Below are the code and all the weights of a small trained network. Each question names an input and a class and asks about switching units off, where a switched-off unit gives its printed mean instead of its output.

import numpy as np


def w(rows, s, z=0):
    codes = np.array(rows[::2]) - 128.0
    scale = np.full(codes.shape[1], s)
    scale[-1] = z or s
    return codes * scale


def f(y):
    return np.maximum(y, 0)


def log_softmax(a):
    a = a - a.max(-1, keepdims=True)
    return a - np.log(np.exp(a).sum(-1, keepdims=True))


def net(x, mask):
    res = np.array(x, float).reshape(1, 4) / 4 @ E
    y = f(res @ A[0][:, :-1].T + A[0][:, -1])
    res = res + np.where(mask, y, B[0][:, -1]) @ B[0][:, :-1]
    return log_softmax(res[-1] @ U[:, :-1].T + U[:, -1])


A, B = {}, {}
E = w([
[42,58,205,35,127,227],'x0',
[26,254,188,233,230,165],'x1',
[240,54,42,176,184,219],'x2',
[5,142,21,105,94,115],'x3',
],0.008)
A[0] = w([
[107,113,71,7,77,128,82],'N1',
[136,188,162,142,151,106,109],'N2',
[149,128,53,146,149,172,143],'N3',
[96,197,162,111,139,178,129],'N4',
[109,158,100,114,96,76,214],'N5',
[78,190,151,131,114,154,185],'N6',
[149,75,109,158,131,107,68],'N7',
[104,8,124,25,132,163,230],'N8',
[180,144,187,88,121,130,123],'N9',
[196,105,119,47,49,117,143],'N10',
[197,114,117,153,160,184,106],'N11',
[128,191,110,129,70,74,189],'N12',
[160,141,95,147,147,212,168],'N13',
[94,115,61,69,115,190,254],'N14',
[173,102,111,128,146,113,61],'N15',
[188,70,76,152,87,142,136],'N16',
[118,72,193,118,123,113,239],'N17',
[166,96,104,96,156,158,170],'N18',
[111,168,112,147,95,51,151],'N19',
[127,121,183,133,201,154,129],'N20',
[27,157,190,158,181,138,125],'N21',
[127,23,163,89,61,153,135],'N22',
[145,168,133,164,185,137,49],'N23',
[166,108,181,108,145,106,114],'N24',
[123,128,136,149,90,46,159],'N25',
[106,137,247,48,81,111,91],'N26',
[97,101,104,96,113,101,35],'N27',
],0.014,0.0049)
B[0] = w([
[54,143,168,160,119,150,201],'N1',
[136,143,107,100,114,121,179],'N2',
[117,185,189,145,167,108,183],'N3',
[165,108,94,190,172,155,201],'N4',
[157,156,88,135,168,133,184],'N5',
[128,119,78,156,161,159,211],'N6',
[128,87,155,113,109,169,155],'N7',
[69,125,201,109,113,120,242],'N8',
[98,121,94,166,143,156,170],'N9',
[160,173,131,107,124,102,212],'N10',
[127,138,137,90,57,117,188],'N11',
[165,158,123,161,154,90,190],'N12',
[147,87,172,190,103,85,185],'N13',
[6,177,149,136,129,137,207],'N14',
[87,126,121,91,112,184,158],'N15',
[149,112,164,125,135,140,200],'N16',
[137,94,148,191,147,129,189],'N17',
[159,124,159,116,129,115,178],'N18',
[159,171,113,105,139,78,188],'N19',
[155,97,108,148,133,117,185],'N20',
[129,129,79,153,180,160,254],'N21',
[126,182,169,117,127,81,210],'N22',
[169,96,146,130,67,82,173],'N23',
[99,128,117,167,140,188,163],'N24',
[144,133,127,119,172,102,175],'N25',
[121,157,169,182,167,124,223],'N26',
[71,114,124,132,91,158,151],'N27',
],0.012,0.017)
U = w([
[20,168,22,116,119,176,237],'0',
[162,173,136,3,138,91,3],'1',
[187,19,55,150,95,232,73],'2',
[233,143,42,143,241,57,153],'3',
[58,111,140,175,170,204,183],'4',
[130,128,254,82,64,17,152],'5',
[85,74,49,5,47,174,52],'6',
[151,121,86,125,36,56,6],'7',
],0.0096,0.0047)

Each question gives the input, the list of numbers given to net, and the class t.
The units are the neurons (one row each of A and B). Each row of codes is followed by its name. A weight is (code - 128) times the scale printed after its matrix; where a second scale follows, it is the last column's (A, B and U).
mask holds one flag per neuron, in row order. A switched-off neuron (its flag False) gives its mean, the last column of its row in B, instead of its output. The means were averaged over made-up inputs and are rounded, as every weight is.
A unit's drop is (log p(t) with every unit on - log p(t) with that unit switched off) / (log p(t) with every unit on - log p(t) with every unit switched off).
The circuit of an input: a set's keep is (log p(t) with only the set's units on - log p(t) with every unit switched off) / (log p(t) with every unit on - log p(t) with every unit switched off). Starting from the 12 units with the biggest drops (on a tie, the unit counted first), units are removed one at a time, each time the one whose removal leaves the highest keep (on an exact tie, the one counted first), for as long as the keep stays at least 0.8.
circuit, biggest first: the units of the circuit, biggest drop first
unit that matters most: the unit with the biggest drop
k most important neurons: the k neurons with the biggest drops, biggest first
drop of u: that unit's drop, to one decimal
input [-3,-3,-3,-6], class 3: circuit, biggest first => (N8)
input [4,0,-3,7], class 0: circuit, biggest first => (N14; N13)
input [-1,-1,-4,4], class 0: circuit, biggest first => (N13; N16)
input [-1,-4,-7,7], class 0: circuit, biggest first => (N5; N27)
input [-2,5,2,8], class 3: 2 most important neurons => (N8; N1)
input [2,2,3,8], class 0: circuit, biggest first => (N26; N14)
input [0,-1,2,8], class 0: 3 most important neurons => (N26; N14; N17)
input [1,3,6,-6], class 5: circuit, biggest first => (N21; N11)
input [3,3,-4,6], class 0: 2 most important neurons => (N13; N16)
input [3,3,-8,-8], class 4: 4 most important neurons => (N24; N10; N26; N9)
input [6,-4,-7,-4], class 4: 2 most important neurons => (N9; N24)
input [3,-3,-6,-4], class 4: 2 most important neurons => (N9; N24)
input [4,4,6,-1], class 5: drop of N13 => 0.2
input [4,8,8,-2], class 3: drop of N19 => -0.1
input [3,0,-8,-8], class 4: unit that matters most => N24
input [-6,2,5,2], class 5: drop of N21 => 0.2
